Moves between items:
ku: ZC->TN, GG->MP, JN->JM, HB->QR, FH->BT, HZ->DP, MR->CQ, GB->NZ, RH->NC, NC->HZ, FL->LM, DP->JP, GS->BP, DN->LD, SQ->FT, MD->QF, HG->PG, NH->JT, MB->ZG, DG->GZ, LM->HL, GR->SJ, RT->BG, TT->PC, RG->SC, PG->TB, JM->LH, TC->LQ, CH->QD, NG->MF, SM->GB, DS->JQ, FT->FP, TD->CP, GZ->DZ, FF->GF, LQ->NG, QR->CF, GF->GG, LH->FF, CD->DT, HP->LZ, HF->DQ, LD->MC, BG->CD, BT->HH, QF->RG, RF->PB, LP->MD, SJ->TH, HD->ZJ, HM->RH, SD->HD, BZ->JJ, NS->SD, NF->TD, SC->MJ, JJ->RT, TB->RF, NT->HP, JH->LP, LB->CN, JT->ZC, JQ->MM, MF->SM, ZM->CZ, PC->NJ, RJ->QM, HH->NT, CZ->ZH, CN->SQ, QM->BB, TM->QL, CQ->RN, ZJ->DN, DQ->ZM, QS->RP, DT->NS, RP->NH, NZ->TJ, QL->BZ, BB->NF, ZH->NB, PF->DL, TR->QS, TG->GR, HN->LB, NB->TT, PB->FL, GL->BQ, DZ->HF, QD->HG, LF->TM, BP->HB, CF->PF, MJ->MB, ZG->JN, JP->DS, RN->RJ, LZ->TC, MM->TR, CP->GS, FP->CH, MC->LF, TJ->GL, MP->JH, DL->MR, NJ->TG, TH->DG, HL->HN, BQ->FH, TN->HM
su: ZC->ZH, GG->BQ, JN->SM, HB->QF, FH->FL, HZ->TG, MR->ZG, GB->HG, RH->PC, NC->NJ, FL->TM, DP->GR, GS->LP, DN->DS, SQ->CD, MD->NT, HG->ZJ, NH->ZM, MB->NG, DG->NF, LM->QL, GR->RJ, RT->ZC, TT->DL, RG->LZ, PG->DN, JM->GB, TC->SQ, CH->SD, NG->FP, SM->QD, DS->TH, FT->DT, TD->MP, GZ->TD, FF->TJ, LQ->FT, QR->RG, GF->GL, LH->NZ, CD->HM, HP->LB, HF->GS, LD->JQ, BG->TN, BT->LM, QF->HP, RF->MC, LP->HH, SJ->QM, HD->DP, HM->TT, SD->HZ, BZ->NH, NS->NC, NF->GG, SC->TC, JJ->JT, TB->LD, NT->HN, JH->BT, LB->RT, JT->CZ, JQ->DG, MF->CH, ZM->HB, PC->MR, RJ->LH, HH->HL, CZ->QR, CN->BG, QM->FF, TM->QS, CQ->JN, ZJ->JP, DQ->BP, QS->HF, DT->RH, RP->DQ, NZ->PG, QL->RP, BB->GF, ZH->CF, PF->MJ, TR->DZ, TG->RN, HN->JJ, NB->PF, PB->LF, GL->RF, DZ->CP, QD->HD, LF->TR, BP->MD, CF->SC, MJ->LQ, ZG->MF, JP->SJ, RN->JM, LZ->CN, MM->GZ, CP->JH, FP->NS, MC->MM, TJ->TB, MP->FH, DL->MB, NJ->CQ, TH->BB, HL->BZ, BQ->PB, TN->NB
ba: ZC->SC, GG->LF, JN->HD, HB->LB, FH->QS, HZ->JM, MR->CH, GB->JP, RH->ZG, NC->JN, FL->HF, DP->LH, GS->HL, DN->BB, SQ->TT, MD->JJ, HG->SJ, NH->QF, MB->NS, DG->BQ, LM->DQ, GR->NZ, RT->CF, TT->NG, RG->BG, PG->TH, JM->ZJ, TC->HM, CH->TG, NG->NC, SM->DP, DS->GF, FT->PC, TD->FL, GZ->FH, FF->LD, LQ->RH, QR->CN, GF->MC, LH->DN, CD->DL, HP->ZC, HF->HH, LD->NF, BG->PF, BT->RP, QF->RT, RF->GZ, LP->BZ, SJ->TJ, HD->RJ, HM->MB, SD->RN, BZ->HB, NS->CQ, NF->PB, SC->CD, JJ->QR, TB->DG, NT->JT, JH->QL, LB->ZH, JT->RG, JQ->GG, MF->HZ, ZM->HP, PC->MF, RJ->PG, HH->NH, CZ->LZ, CN->NB, QM->TB, TM->GS, CQ->QD, ZJ->QM, DQ->NT, QS->LP, DT->MR, RP->MD, NZ->DS, QL->BP, BB->RF, ZH->TC, PF->FT, TR->JH, TG->GB, HN->CZ, NB->LQ, PB->DZ, GL->MM, DZ->BT, QD->GR, LF->CP, BP->HN, CF->SQ, MJ->DT, ZG->SD, JP->FF, RN->HG, LZ->TN, MM->MP, CP->LM, FP->NJ, MC->TD, TJ->JQ, MP->TM, DL->FP, NJ->SM, TH->GL, HL->ZM, BQ->TR, TN->MJ
de: ZC->NB, GG->FH, JN->GB, HB->RG, FH->LM, HZ->GR, MR->JN, GB->PG, RH->NJ, NC->TG, FL->QL, DP->SJ, GS->MD, DN->JQ, SQ->DT, MD->HP, HG->DN, NH->CZ, MB->MF, DG->TD, LM->BZ, GR->QM, RT->TN, TT->MR, RG->TC, PG->LD, JM->NZ, TC->FT, CH->HD, NG->CH, SM->HG, DS->DG, FT->NS, TD->JH, GZ->CP, FF->GL, LQ->FP, QR->SC, GF->BQ, LH->TJ, CD->RH, HP->CN, HF->BP, LD->MM, BG->HM, BT->HL, QF->LZ, RF->LF, LP->NT, SJ->BB, HD->JP, HM->PC, SD->DP, BZ->JT, NS->HZ, NF->MP, SC->LQ, JJ->ZC, TB->MC, NT->LB, JH->HH, LB->BG, JT->ZH, JQ->GZ, MF->QD, ZM->QR, PC->CQ, RJ->FF, HH->HN, CZ->CF, CN->CD, QM->GF, TM->RP, CQ->JM, ZJ->DS, DQ->HB, QS->DQ, DT->NC, RP->ZM, NZ->TB, QL->NH, BB->GG, ZH->PF, PF->MB, TR->HF, TG->RJ, HN->RT, NB->DL, PB->TM, GL->PB, DZ->GS, QD->ZJ, LF->QS, BP->QF, CF->MJ, MJ->NG, ZG->SM, JP->TH, RN->LH, LZ->SQ, MM->DZ, CP->LP, FP->SD, MC->TR, TJ->RF, MP->BT, DL->ZG, NJ->RN, TH->NF, HL->JJ, BQ->FL, TN->TT
ke: ZC->RG, GG->MC, JN->SD, HB->HN, FH->TR, HZ->JN, MR->FP, GB->DP, RH->MB, NC->ZG, FL->DZ, DP->JM, GS->LM, DN->QM, SQ->NB, MD->BZ, HG->GR, NH->MD, MB->DT, DG->GL, LM->HF, GR->GB, RT->QR, TT->LQ, RG->RT, PG->SJ, JM->HD, TC->TN, CH->NJ, NG->RH, SM->HZ, DS->FF, FT->TT, TD->PB, GZ->BQ, FF->DN, LQ->HM, QR->LB, GF->LD, LH->ZJ, CD->PF, HP->JT, HF->BT, LD->BB, BG->CF, BT->QS, QF->JJ, RF->DG, LP->QL, SJ->NZ, HD->RN, HM->MJ, SD->CQ, BZ->BP, NS->MR, NF->RF, SC->BG, JJ->HB, TB->TH, NT->NH, JH->TM, LB->CZ, JT->QF, JQ->GF, MF->NC, ZM->NT, PC->NG, RJ->HG, HH->RP, CZ->HP, CN->ZH, QM->PG, TM->CP, CQ->CH, ZJ->RJ, DQ->HH, QS->JH, DT->DL, RP->LP, NZ->JP, QL->GS, BB->TB, ZH->LZ, PF->SQ, TR->MP, TG->SM, HN->ZM, NB->TC, PB->GZ, GL->JQ, DZ->FH, QD->TG, LF->TD, BP->HL, CF->CN, MJ->CD, ZG->NS, JP->LH, RN->QD, LZ->ZC, MM->GG, CP->FL, FP->PC, MC->NF, TJ->DS, MP->LF, DL->FT, NJ->MF, TH->TJ, HL->DQ, BQ->MM, TN->SC
li: ZC->TC, GG->TR, JN->DP, HB->RT, FH->HF, HZ->GB, MR->SD, GB->SJ, RH->MF, NC->SM, FL->GS, DP->NZ, GS->BZ, DN->GF, SQ->DL, MD->JT, HG->QM, NH->HP, MB->NC, DG->PB, LM->BP, GR->PG, RT->SC, TT->FP, RG->TN, PG->BB, JM->JP, TC->TT, CH->RN, NG->NJ, SM->GR, DS->GL, FT->MR, TD->TM, GZ->FL, FF->JQ, LQ->PC, QR->BG, GF->MM, LH->DS, CD->MB, HP->ZH, HF->HL, LD->GG, BG->MJ, BT->DQ, QF->ZC, RF->TD, LP->NH, SJ->TB, HD->LH, HM->NG, SD->JM, BZ->QF, NS->JN, NF->LF, SC->HM, JJ->RG, TB->NF, NT->CZ, JH->RP, LB->CF, JT->LZ, JQ->BQ, MF->TG, ZM->LB, PC->CH, RJ->DN, HH->ZM, CZ->CN, CN->PF, QM->LD, TM->LP, CQ->HD, ZJ->FF, DQ->HN, QS->HH, DT->ZG, RP->NT, NZ->TH, QL->MD, BB->MC, ZH->SQ, PF->DT, TR->BT, TG->HG, HN->QR, NB->FT, PB->CP, GL->GZ, DZ->LM, QD->RJ, LF->JH, BP->JJ, CF->CD, MJ->RH, ZG->HZ, JP->TJ, RN->ZJ, LZ->NB, MM->FH, CP->QL, FP->CQ, MC->MP, TJ->DG, MP->QS, DL->NS, NJ->QD, TH->RF, HL->HB, BQ->DZ, TN->LQ

The rows follow the links: the fewer symbols apart two items are, the more alike their rows tend to be.

Each row is also shifted at random along 4 hidden directions that mean nothing.

Some items, each with a row of numbers:
GS	[ 30, -21, -21,  -8,   7,  13,  -7, -18,  -7,  13,  18,  -1,  -1,   5,  -1, -15,  -9,  23,  -7,  -9, -14,  11,  15,  -5,  -4,   1,   9,  -4,  -3,  13,  17,  11,   1, -23,  17,   1,   5,  -9, -18, -16,  -9]
HN	[ 61, -14, -11, -18,  -1,   2, -18, -13, -10,  -2,   5, -26,  -8, -11, -22,  -7,  -6,  13,   8,  -4,  -6,   3,  22,  -5, -19,  -8,  21,   7, -18,  -2,  31,  10,  -5,  -1,  11,   1,  18,  11,  -1,  11, -10]
DQ	[-24,  -1,   3,   0,   7,   3,  -5, -13,  -6,   8,   9,   5,   7,   3,  10, -10,   0,   2, -14,  -5,  -5,  12,   8,   3,  -7,   1,   4, -15,   0,  10,  11,  15,  -2,  -9,   0,  -1,   5, -13, -16,  -7,  -1]
HL	[ -3,  -9,   8,  -2,   3,  -7,   2, -10,  -9,   3,   1,  -4,  -8,   5,   6,  -4,  -1,   8,  -8,  -5,  -4,  11,   7,   4, -10,  -2,   7, -12,  -5,  -6,  14,  15,  -5,  -1,  -9,   4,   5,  -3,  -3,   2,   2]
HM	[-61,  18,   8,  -4,  -5,   0,  -2,   0,   2, -12,  -8,   2,   9,  -9,  -8,  -2,   6, -16,  -1,   2,  13, -10,  -4,  -3, -11,   4,  -7,  -5,   7,  -1,  -2,  -7,  -5,  11,  -4,  -3,  10,   1,  -5,   3,   5]
HP	[-29,  12,  -9,  -8,  -3,  17, -22, -15,  -5,   0,  11,  -7,  29, -14,  -9, -12,   2, -14,   3,  -5,  -6,   4,  23, -13, -17,   0,   5,   5,  -6,  25,  18,   2,  -2, -10,  25, -12,  19,  -9, -21,   2, -11]
BQ	[ 30,  -9,  13,   4,  -5, -18,   2,   5,  -2,   5,  -5, -10, -20,   2,   6,  14,  -3,   3,  -6,   7,  -8,   7,  -1,  14,  10,  -8,  17,   5, -16, -16,   3,  14,   6,   8, -14,   8, -12,   5,  19,  15,   3]
PF	[ -9,   0,  -7,  -6,  17,  10,  -2,  -2,   1,  -9,   1,  10,   0,   0,  -3, -13,   2,  11,   0,  -4,  15,  -4,  -5,  -3, -14,   0, -11, -13,  20,   2,  -1,   1, -15,   0,  -3,   0,  12,   5, -14, -15,   0]
GB	[-16,  27,  10,  11,   9,   4, -10,  14,  13,  -1,  -1,  18,  18,  -9,   7,   4,  10, -27,  -6,  11,  13,  -7, -18,   9,  14,  -3,  -6,  -2,  11,  17, -20,  -1,   4,   9,  -2,  -6,  -8,  -5,  -4,  -2,  -1]
LM	[ 60, -29,  -5,   0,  13,  -3,   9,  -6, -11,   8,   7,  -4, -21,  16,  11,  -4,  -7,  34,   1, -10, -11,  16,   9,   2,  -5,  -4,   4,  -7,  -2, -11,  12,  14,  -8, -12,  -5,   7,   0,   2,   2,  -7,  -2]
CN	[ 43,   3, -10, -10,   8,  14, -12, -12,  -8,  -4,   8,  -4,  16,  -6, -14, -16,   3,   0,   9, -10,   4,  -1,  11, -13, -20,   2,  -4,  -7,   2,  14,  18,  -6,  -9,  -5,  14,  -7,  23,  -2, -21,  -7,  -7]
NJ	[ 67,  10,  -9,  -4,   0,   9,  -7,   4,   2,  -6,   0,  -2,  10,  -8, -19,  -4,   4, -10,  13,   1,   8, -14,  -6,  -7,  -1,   3,  -7,   4,   2,   7,   0, -19,   1,   6,   8,  -5,   8,   5,  -4,  -2,  -2]
CH	[ 37,  23,  15,   4, -10,  -8,   4,  11,   0, -10, -12,  -2,  10,  -6,  -9,   7,  10, -28,  11,   4,  10, -13, -12,  -2,   1,   4, -10,  -1,  -3,  -6,  -4, -22,   2,  21, -10,  -5,   3,   4,   8,  12,   8]
CD	[-23,   2,  14,  -7, -11, -15,  12,   2,  -5, -16, -18, -10, -16,  -1, -11,   4,   3,  -2,   5,   0,  12,  -8,  -5,  -1, -14,   2,  -4,  -6,  -1, -27,   4,  -8,  -8,  20, -21,   6,   8,  14,  13,  12,  13]
MF	[-41,  33,  11,  -1, -34,  -4,   0,   1,   2,  -7, -11,  -7,  27, -14, -19,   6,   9, -45,   5,   6,   3, -18,  -3, -10,   3,  13,  -7,   9, -12,   3,  -1, -31,  16,  15,   5,  -9,   4,  -7,   2,  16,   8]
QM	[ 12,  20,   2,  11,  -2,   6, -10,   9,   9,   8,   5,   8,  24,  -7,   6,   5,   5, -26,   0,   7,  -3,  -3,  -5,   3,  18,   0,  -2,   9,  -3,  21, -11,  -7,  12,  -1,  12, -10, -10, -11,  -3,   2,  -6]
GF	[-71, -18,  -2,   9,  -7,  -9,  26,   3,   5,  11,  -1,  16, -21,  21,  20,   5,  -8,  20, -20,   2,  -7,   4, -13,   9,  23,   9,  -5,  -4,   9, -12, -22,   3,  10, -12, -12,  11, -27,  -9,   9, -15,  11]
QR	[  4, -16, -15,  -5,  14,  10,   1,  -8,  -6,  -4,   6,  -3,  -3,   7,   2, -10,  -3,  25,  11, -12,  -2,   8,  13, -11, -19,  -1,  -7,  -1,   9,   0,   8,   4, -16, -13,   9,  -1,  13,   5,  -8, -10,  -6]
FL	[-31, -20,  -8,   1,  -8,  -3,   8,  -7,  -4,  11,   6,  -6, -10,  10,  10,   3, -10,  18,  -5,  -3, -19,  12,  12,   0,   5,   0,   8,  10,  -9,  -5,   3,   9,   6, -16,   7,   5, -10,  -4,   7,   0,  -2]
ZC	[-45,   7, -15,  -7,  -1,  20, -10, -16,  -4,   0,  11,   3,  27,  -4,  -6, -17,   1,  -5,   2, -10,  -3,   1,  16, -17, -16,   8,  -7,  -3,   5,  23,  11,  -6,  -3, -16,  24,  -9,  17, -12, -26, -12,  -7]
ZM	[-32,  -3,  14,  -4,  -8, -12,   1,  -8,  -9,  -4,  -6, -13,  -7,  -2,   1,   3,   1,  -1,  -1,  -2,  -4,   8,  12,   1, -14,  -4,  10,  -3, -12, -13,  15,  10,  -5,   7,  -9,   3,   7,   3,   6,  15,   4]
RP	[ 32,  17,  25,   4,  -6, -10, -11, -10, -13,   5,   0,  -9,  18,  -8,   3,   0,   9, -29,  -6,  -2,  -6,  11,  12,   4,  -9,  -2,  11, -12, -21,   6,  23,   8,   4,  11,  -6,  -6,  11, -12,  -7,  17,   2]
CQ	[-11,  11,   0,  -3, -17,  -1,   6,   3,   3,  -6,  -7,   0,   5,  -4, -15,   1,   2, -15,   3,   3,   6, -16, -10,  -5,   5,  10,  -9,   3,   0,  -4,  -7, -23,   9,   8,  -1,  -1,  -1,   0,   3,   0,   8]
GL	[ 18,  19,  13,  10,  -2,  -1, -11,   1,   3,  13,   6,   9,  18,  -6,   8,   2,   6, -28, -15,   7,  -3,   3,  -7,  11,  16,   0,   7,  -5,  -8,  19,  -1,   5,  15,   3,   0,  -5,  -8, -17,  -8,   2,  -1]
MB	[-21,  10,   8,   3,   4,  -4,   5,  12,   3, -15, -12,   1,  -2,  -1,   0,   6,   6,  -4,  14,   1,  13,  -7,  -7,  -3,  -8,  -2, -13,   2,  10, -11, -11,  -8, -12,  13, -10,  -1,   4,  12,   9,   6,   5]
BB	[ 35, -19, -34, -12, -13,  15,  -9, -10,   5,  15,  17,  -3,  -3,  -3, -19,  -9, -14,  15, -10,   1, -14,  -7,   3,  -3,  19,   7,  14,  13,  -8,  14,   4,  -6,  21, -23,  26,   3,  -9,  -6,  -9, -15,  -8]
PC	[ -8,   2, -13, -11, -13,   6,  -1,   2,   3, -11,  -6, -11,   1,  -7, -22,   0,  -2,  -1,  15,   1,   4, -15,   2, -11,  -5,   4,  -4,  14,   0,  -4,  -1, -19,   0,   3,  10,  -1,   7,  11,   5,   3,  -1]
HH	[-14, -10,   2,   2,  11,   1,   2, -11,  -6,   8,   8,   8,  -2,   9,  15,  -9,  -2,  13, -13,  -7,  -5,  14,   6,   3,  -7,   0,   2, -16,   5,   4,   8,  17,  -6, -11,  -3,   2,   3, -10, -13, -11,   0]
SQ	[ 11,  14,  21,  -3,  -3, -12,   3,   2,  -7, -15, -16,  -7,  -1,  -6,  -9,   2,   9, -15,   6,   0,  14,  -6,  -4,  -1, -17,   0,  -5, -12,  -2, -16,   9,  -7, -10,  23, -20,   0,  15,   8,   4,  13,  10]
RG	[-22,   1,  10,   6,   9,  -3,  11,  -1,  -9,  -8,  -5,   2,   4,  10,  13,  -2,   6,   4,  10, -10,   2,   9,   6,  -7, -18,   1, -15, -10,   8,  -7,   2,   0, -17,   2,  -8,  -3,  10,   0,  -2,   1,   5]
DS	[-16, -11, -24,  -1, -10,  11,   3,  -1,   8,  12,  10,   6,   1,   5,  -3,  -2,  -9,  10,  -7,   2, -11,  -5,  -2,  -2,  21,   7,   2,  13,   1,  10, -11,  -7,  16, -20,  18,   2, -16,  -8,  -2, -14,  -4]

From each start, follow one symbol. Which item do you reach?
Answers are names.
[-35,   3,  14,   3,  -3,  -9,   8,  -3,  -9,  -7,  -8,  -9,   2,   3,   8,   4,   4,  -4,   9,  -7,  -3,   8,  13,  -6, -18,  -1,  -5,  -1,  -4, -11,   7,   2, -11,   6,  -7,  -2,   9,   2,   6,  14,   4]
ke: HP
[-40,   1,  -6,   5, -16,   2,   7,  -1,   6,  12,   5,   7,   6,   5,   5,   3,  -4,  -7, -12,   4, -10,  -3,  -5,   2,  22,  10,   0,   7,  -3,   8, -12,  -7,  19, -11,   9,   0, -18, -14,   0,  -7,   2]
de: NF
[-40, -17, -25, -20, -21,   8,   5, -20,  -8,  -3,   3, -14,  -5,   2, -23, -13, -10,  19,   3, -10,  -7,  -6,  16, -18, -15,  12,   0,   5,  -3,  -6,  16, -13,   0, -15,  17,   3,  13,   1,  -8,  -8,   1]
de: PF
[ -8,  -5,  -5,  -4, -14,   2,  -5, -17,  -8,  13,  10,  -9,  11,   0,  -2,  -6,  -4,  -4,  -8,  -5, -18,   9,  18,  -5,  -1,   5,  11,   2, -17,  10,  18,   4,  11, -13,  15,  -3,   3, -14, -10,   2,  -4]
ba: HH
[-13,  -2,  17,   3,  -2, -14,  13,   0, -11, -10, -12, -12,  -7,   8,   8,   7,   4,   3,  14,  -7,  -2,   9,  10,  -5, -19,  -2,  -6,  -3,  -4, -21,   9,   1, -15,  10, -13,   1,   9,   7,  13,  16,   6]
ba: ZH
[-24, -11,  -1,   0,  -7,  -9,  26,  11,   5,  -7, -13,   8, -25,  12,  -1,   6,  -4,  16,  -1,   2,  11, -13, -22,   3,  10,   7, -13,  -4,  14, -24, -19, -14,   0,   6, -19,  11, -12,   9,  15,  -9,  14]
li: GB
[ 35, -22,  -7,   6,  27,   3,   0,   6,   6,  11,  10,  14, -20,  11,  19,  -1,  -7,  29, -11,   1,  -1,  11,  -9,  14,  13,  -9,   6,  -7,  11,   2, -10,  24,  -3, -11,  -6,   7, -13,   1,  -1, -16,  -5]
ba: LF
[-103,    8,    7,    0,   -9,    1,   -4,  -16,   -3,    5,    4,    5,   14,   -2,    8,   -8,    1,  -13,  -20,   -2,   -6,    8,   10,    0,   -6,    6,    5,  -10,   -3,   11,    7,   12,    4,   -7,    3,   -3,    3,  -17,  -15,   -2,    2]
ke: BP
[ 17,  16,   6,   9,  -8,  -2,  -4,  10,   7,   4,  -2,   0,  13,  -6,   2,  11,   4, -23,   4,   8,  -3,  -4,  -5,   3,  17,  -1,   1,  14,  -9,   8,  -9,  -9,  13,   5,   6,  -6, -11,  -4,   9,  11,  -2]
su: DN
[-25, -17, -10,  -4,   6,   4,  15,  -6,  -7,  -6,   0,   2, -10,  14,   4,  -9,  -4,  26,   7, -12,   1,   4,   7, -10, -17,   5, -13,  -8,  13, -10,   3,  -2, -15, -10,  -1,   3,   9,   4,  -5, -12,   3]
su: CN
[ 15,   3,   4,   6,  10,   1, -13,   1,   5,  11,   9,   7,   6,  -4,  11,   1,   0,  -6, -13,   6,  -4,   8,  -2,  12,  12,  -7,  12,  -2,  -4,  15,  -1,  18,   7,  -4,   2,  -2,  -9,  -9,  -6,  -2,  -7]
de: DZ
[ 12,  -3,  -3,  -5,  11,   4,   5,  -5,  -7,  -7,   0,   3,  -1,   5,  -2, -11,   2,  11,   5,  -9,   8,   0,   2,  -8, -18,   3, -12, -14,  12,  -3,   6,  -3, -14,   0,  -4,  -1,  15,   3, -11,  -9,   2]
ke: CF
[ 25,  -9, -11,   2,  -9,   0,   5,   7,   6,   6,   2,  -3,  -7,   4,  -2,   7,  -6,   7,   3,   4,  -8,  -4,  -4,   1,  18,   2,   3,  15,  -5,  -2,  -9,  -7,  12,  -5,   7,   3, -14,   2,  12,   0,  -2]
li: GF
[  9,  -9, -25,  -4,  13,  16,  -9,   8,  16,   2,   9,  12,  -7,  -3,  -7,  -6,  -7,  17,  -3,   6,   8, -10, -12,   3,  15,  -3,   1,   8,  16,  12, -17,   1,   3, -11,  12,   2,  -9,   6,  -4, -19,  -9]
su: RJ
[-24,  16,  16,   1, -20,  -6,  -8, -17, -11,  10,   3,  -8,  23,  -7,   0,  -2,   5, -30, -12,  -2, -13,   8,  15,  -2,  -4,   6,  11,  -5, -23,  11,  20,   2,  13,   1,   5,  -7,   6, -20, -11,  13,   2]
ba: BP
[-30,   3,  12,  -4,  -6,  -7,  -5, -11,  -8,   0,  -2, -10,   2,  -5,   0,  -2,   2,  -7,  -7,  -1,  -4,   8,  12,   1, -13,  -3,  11,  -6, -12,  -3,  16,  12,  -2,   4,  -5,   0,   9,  -3,  -3,  11,   1]
de: CZ
